Below is a small trained network, with its code and all its weights. Each question gives an input and a class and asks what happens when units are switched off, that is, made to give their printed mean instead of their output.

import numpy as np


def w(rows, s, z=0):
    codes = np.array(rows[::2]) - 128.0
    scale = np.full(codes.shape[1], s)
    scale[-1] = z or s
    return codes * scale


def f(y):
    return y / 2 * (1 + np.tanh(0.7978845608 * (y + 0.044715 * y**3)))


def log_softmax(a):
    a = a - a.max(-1, keepdims=True)
    return a - np.log(np.exp(a).sum(-1, keepdims=True))


def net(x, mask):
    res = np.array(x, float).reshape(1, 8) / 4 @ E
    y = f(res @ A[0][:, :-1].T + A[0][:, -1])
    res = res + np.where(mask, y, B[0][:, -1]) @ B[0][:, :-1]
    return log_softmax(res[-1] @ U[:, :-1].T + U[:, -1])


A, B = {}, {}
E = w([
[59,127,190,40,143,64,93,124,156,148,254],'x0',
[116,124,130,123,132,128,131,125,133,122,117],'x1',
[194,158,197,45,106,146,152,166,136,164,80],'x2',
[118,55,69,88,154,83,75,186,77,213,106],'x3',
[137,172,152,156,122,31,113,175,75,76,115],'x4',
[144,145,93,129,82,160,41,183,205,95,119],'x5',
[151,88,189,147,146,190,55,88,51,93,112],'x6',
[80,44,123,120,79,157,188,151,88,45,169],'x7',
],0.0096)
A[0] = w([
[136,144,102,107,179,145,196,80,65,152,158,118],'N0',
[178,75,80,129,157,79,103,177,97,133,112,76],'N1',
[113,188,146,139,121,183,156,78,135,98,154,38],'N2',
[113,45,87,113,58,124,146,138,120,88,136,191],'N3',
[128,115,109,41,131,190,159,155,67,61,125,207],'N4',
[192,128,109,159,112,150,115,104,92,127,121,74],'N5',
[158,126,50,119,110,157,140,87,128,117,74,143],'N6',
[72,169,44,107,85,101,183,126,131,125,106,113],'N7',
[154,133,125,157,133,98,113,115,158,179,129,52],'N8',
[71,137,116,188,123,130,66,82,95,135,139,176],'N9',
[105,107,115,110,104,144,79,172,198,102,122,164],'N10',
[156,106,60,158,106,72,102,57,123,122,164,14],'N11',
[102,75,121,143,110,185,88,122,187,203,133,62],'N12',
[149,106,126,164,108,133,126,108,112,123,60,44],'N13',
[140,172,158,170,111,99,171,40,201,96,117,26],'N14',
[168,190,124,148,197,124,102,141,131,146,101,152],'N15',
[171,170,161,129,117,129,130,86,107,93,161,24],'N16',
[122,154,141,176,70,183,32,211,152,93,143,95],'N17',
[89,135,95,147,222,97,173,76,95,115,143,152],'N18',
[120,129,148,113,124,178,57,121,63,96,127,223],'N19',
[95,98,53,191,176,102,118,51,188,112,151,110],'N20',
[109,161,62,131,122,158,147,196,200,122,136,150],'N21',
[90,174,171,142,252,163,61,133,144,145,93,144],'N22',
[102,167,101,118,96,66,200,142,162,168,160,133],'N23',
[106,130,50,132,95,159,47,121,153,99,136,117],'N24',
[169,208,87,143,156,88,108,150,70,80,154,145],'N25',
[114,58,110,136,139,124,113,177,114,169,102,32],'N26',
[164,107,101,179,86,159,110,114,142,152,102,106],'N27',
[127,90,91,110,157,137,100,167,74,192,136,16],'N28',
[143,145,186,184,70,115,140,104,165,96,122,4],'N29',
[111,171,110,114,193,158,97,88,158,178,94,166],'N30',
[139,192,110,116,132,52,109,183,65,23,99,85],'N31',
[110,116,177,66,171,119,39,89,121,113,228,140],'N32',
[115,145,172,94,110,137,97,128,102,140,166,109],'N33',
[132,115,93,169,120,94,100,82,120,107,167,126],'N34',
[131,102,64,91,138,255,164,90,164,144,141,147],'N35',
[190,138,191,29,103,146,147,140,141,152,87,213],'N36',
[150,183,113,171,180,108,162,160,135,141,134,189],'N37',
[146,117,97,167,105,123,172,139,71,105,71,137],'N38',
],0.0095,0.0036)
B[0] = w([
[100,183,202,145,118,103,84,34,49,217,117,186],'N0',
[108,106,102,91,120,64,77,90,156,114,123,195],'N1',
[162,53,130,113,108,1,26,62,117,88,82,203],'N2',
[137,136,196,149,116,96,107,201,137,99,196,224],'N3',
[147,82,184,141,116,122,189,180,140,142,153,218],'N4',
[103,143,78,161,103,171,125,139,159,115,111,174],'N5',
[63,145,109,90,97,144,185,171,141,95,127,199],'N6',
[133,65,122,190,163,170,110,152,106,145,106,189],'N7',
[101,79,139,167,58,100,68,167,131,129,169,151],'N8',
[167,133,131,141,166,108,166,192,157,105,118,196],'N9',
[96,190,165,143,129,54,156,109,71,201,68,195],'N10',
[177,153,134,100,87,100,145,124,154,120,118,156],'N11',
[136,131,143,82,153,118,112,72,94,113,148,182],'N12',
[76,140,94,140,61,138,149,100,170,136,102,181],'N13',
[124,79,119,114,86,62,63,122,98,89,112,221],'N14',
[100,113,135,144,107,106,167,190,140,132,215,198],'N15',
[134,87,85,154,112,117,87,113,120,120,127,175],'N16',
[134,130,197,163,138,64,141,84,47,193,126,213],'N17',
[159,176,178,134,134,94,186,111,108,147,101,204],'N18',
[138,109,129,223,193,189,111,183,137,131,60,220],'N19',
[202,155,102,95,163,99,192,159,197,114,141,211],'N20',
[126,96,141,170,157,160,102,146,86,176,99,207],'N21',
[105,92,164,165,117,136,131,188,132,142,168,197],'N22',
[115,88,89,185,151,219,132,137,97,104,59,220],'N23',
[146,159,127,124,144,92,168,122,122,195,119,194],'N24',
[128,157,158,92,168,143,81,151,148,109,120,197],'N25',
[123,87,111,86,96,40,103,88,140,99,124,176],'N26',
[85,157,117,111,119,138,161,77,150,142,149,183],'N27',
[162,80,81,116,108,41,89,74,133,78,108,186],'N28',
[120,101,110,80,77,46,71,70,128,95,108,188],'N29',
[128,97,211,159,143,145,106,153,186,115,192,200],'N30',
[108,191,159,11,213,228,57,110,131,129,173,232],'N31',
[60,180,53,154,66,181,151,117,189,112,85,255],'N32',
[108,145,95,143,104,144,154,130,146,115,80,172],'N33',
[171,156,118,89,128,155,175,131,153,128,73,178],'N34',
[100,134,161,47,199,176,83,84,154,132,163,240],'N35',
[176,146,112,122,157,100,226,118,176,87,87,253],'N36',
[90,70,161,113,149,152,138,139,125,133,146,188],'N37',
[69,148,134,104,108,133,156,102,193,163,146,226],'N38',
],0.0073,0.0096)
U = w([
[142,90,93,105,76,76,66,76,124,72,106,71],'0',
[102,155,153,145,145,134,147,121,133,112,121,255],'1',
[30,211,82,141,59,166,162,105,151,115,122,83],'2',
[128,177,151,61,197,194,94,86,119,110,177,140],'3',
[136,203,177,176,117,104,164,78,45,196,110,83],'4',
[255,188,122,124,137,124,199,142,163,98,107,100],'5',
[113,106,192,184,96,135,136,171,133,100,233,97],'6',
[128,98,103,221,163,196,119,130,94,116,69,132],'7',
],0.0097,0.0095)

Each question gives the input, the list of numbers given to net, and the class t.
The units are the neurons (one row each of A and B). Each row of codes is followed by its name. A weight is (code - 128) times the scale printed after its matrix; where a second scale follows, it is the last column's (A, B and U).
mask holds one flag per neuron, in row order. A switched-off neuron (its flag False) gives its mean, the last column of its row in B, instead of its output. The means were averaged over made-up inputs and are rounded, as every weight is.
A unit's drop is (log p(t) with every unit on - log p(t) with that unit switched off) / (log p(t) with every unit on - log p(t) with every unit switched off).
The circuit of an input: a set's keep is (log p(t) with only the set's units on - log p(t) with every unit switched off) / (log p(t) with every unit on - log p(t) with every unit switched off). Starting from the 12 units with the biggest drops (on a tie, the unit counted first), units are removed one at a time, each time the one whose removal leaves the highest keep (on an exact tie, the one counted first), for as long as the keep stays at least 0.8.
units of the circuit, in order: the units of the circuit, biggest drop first
top k neurons: the k neurons with the biggest drops, biggest first
drop when u is switched off: that unit's drop, to one decimal
input [-4,-1,-2,-4,1,6,3,-4], class 4: units of the circuit, in order => N17
input [0,-1,-2,1,3,-6,-3,4], class 4: units of the circuit, in order => N0, N18
input [0,-4,-3,1,-1,1,1,6], class 6: top 2 neurons => N3, N36
input [-8,-1,6,-7,8,3,-2,6], class 2: top 2 neurons => N38, N13
input [7,0,0,1,-1,6,-8,5], class 7: top 3 neurons => N23, N21, N7
input [-2,-2,-5,-4,-4,-1,4,6], class 6: top 3 neurons => N3, N36, N31
input [-8,6,-7,3,8,-8,4,-8], class 2: units of the circuit, in order => N13, N38
input [3,0,-5,7,4,0,-6,2], class 0: top 3 neurons => N1, N28, N26
input [6,-3,-8,-6,-7,-5,6,1], class 5: top 2 neurons => N20, N9
input [-5,8,-7,2,-2,-6,4,5], class 1: top 2 neurons => N0, N36
input [7,-7,6,-8,-7,8,-3,-5], class 0: top 2 neurons => N2, N14
input [-7,-5,-7,-8,-5,3,0,1], class 0: top 3 neurons => N2, N14, N29
input [3,1,-2,2,-5,3,-4,-2], class 3: units of the circuit, in order => N12, N35
input [-8,3,7,-1,-8,7,0,0], class 2: units of the circuit, in order => N6
input [8,6,-5,-6,-8,-8,7,7], class 2: top 2 neurons => N32, N33
input [1,5,-3,6,7,2,2,4], class 3: top 3 neurons => N31, N2, N14
input [-5,-1,4,-1,-7,8,1,2], class 4: units of the circuit, in order => N17, N10
input [3,2,6,0,-6,5,8,1], class 7: top 2 neurons => N19, N31
input [2,-3,-3,7,-3,8,-6,-2], class 4: top 2 neurons => N10, N24
input [-5,3,6,-2,-4,-7,-7,6], class 4: units of the circuit, in order => N0
input [-7,3,2,-1,2,-6,1,4], class 2: units of the circuit, in order => N38, N13
input [5,6,2,-7,5,-4,1,7], class 0: units of the circuit, in order => N2, N29
input [-2,-3,-5,-6,-4,-5,-7,-3], class 7: units of the circuit, in order => N23, N7
input [-2,0,-7,-1,6,-2,0,7], class 5: units of the circuit, in order => N34, N20, N18
input [6,5,-1,-8,1,-3,3,-6], class 0: units of the circuit, in order => N2, N14
input [7,-3,8,2,-6,-4,0,-6], class 5: drop when N38 is switched off => 0.2
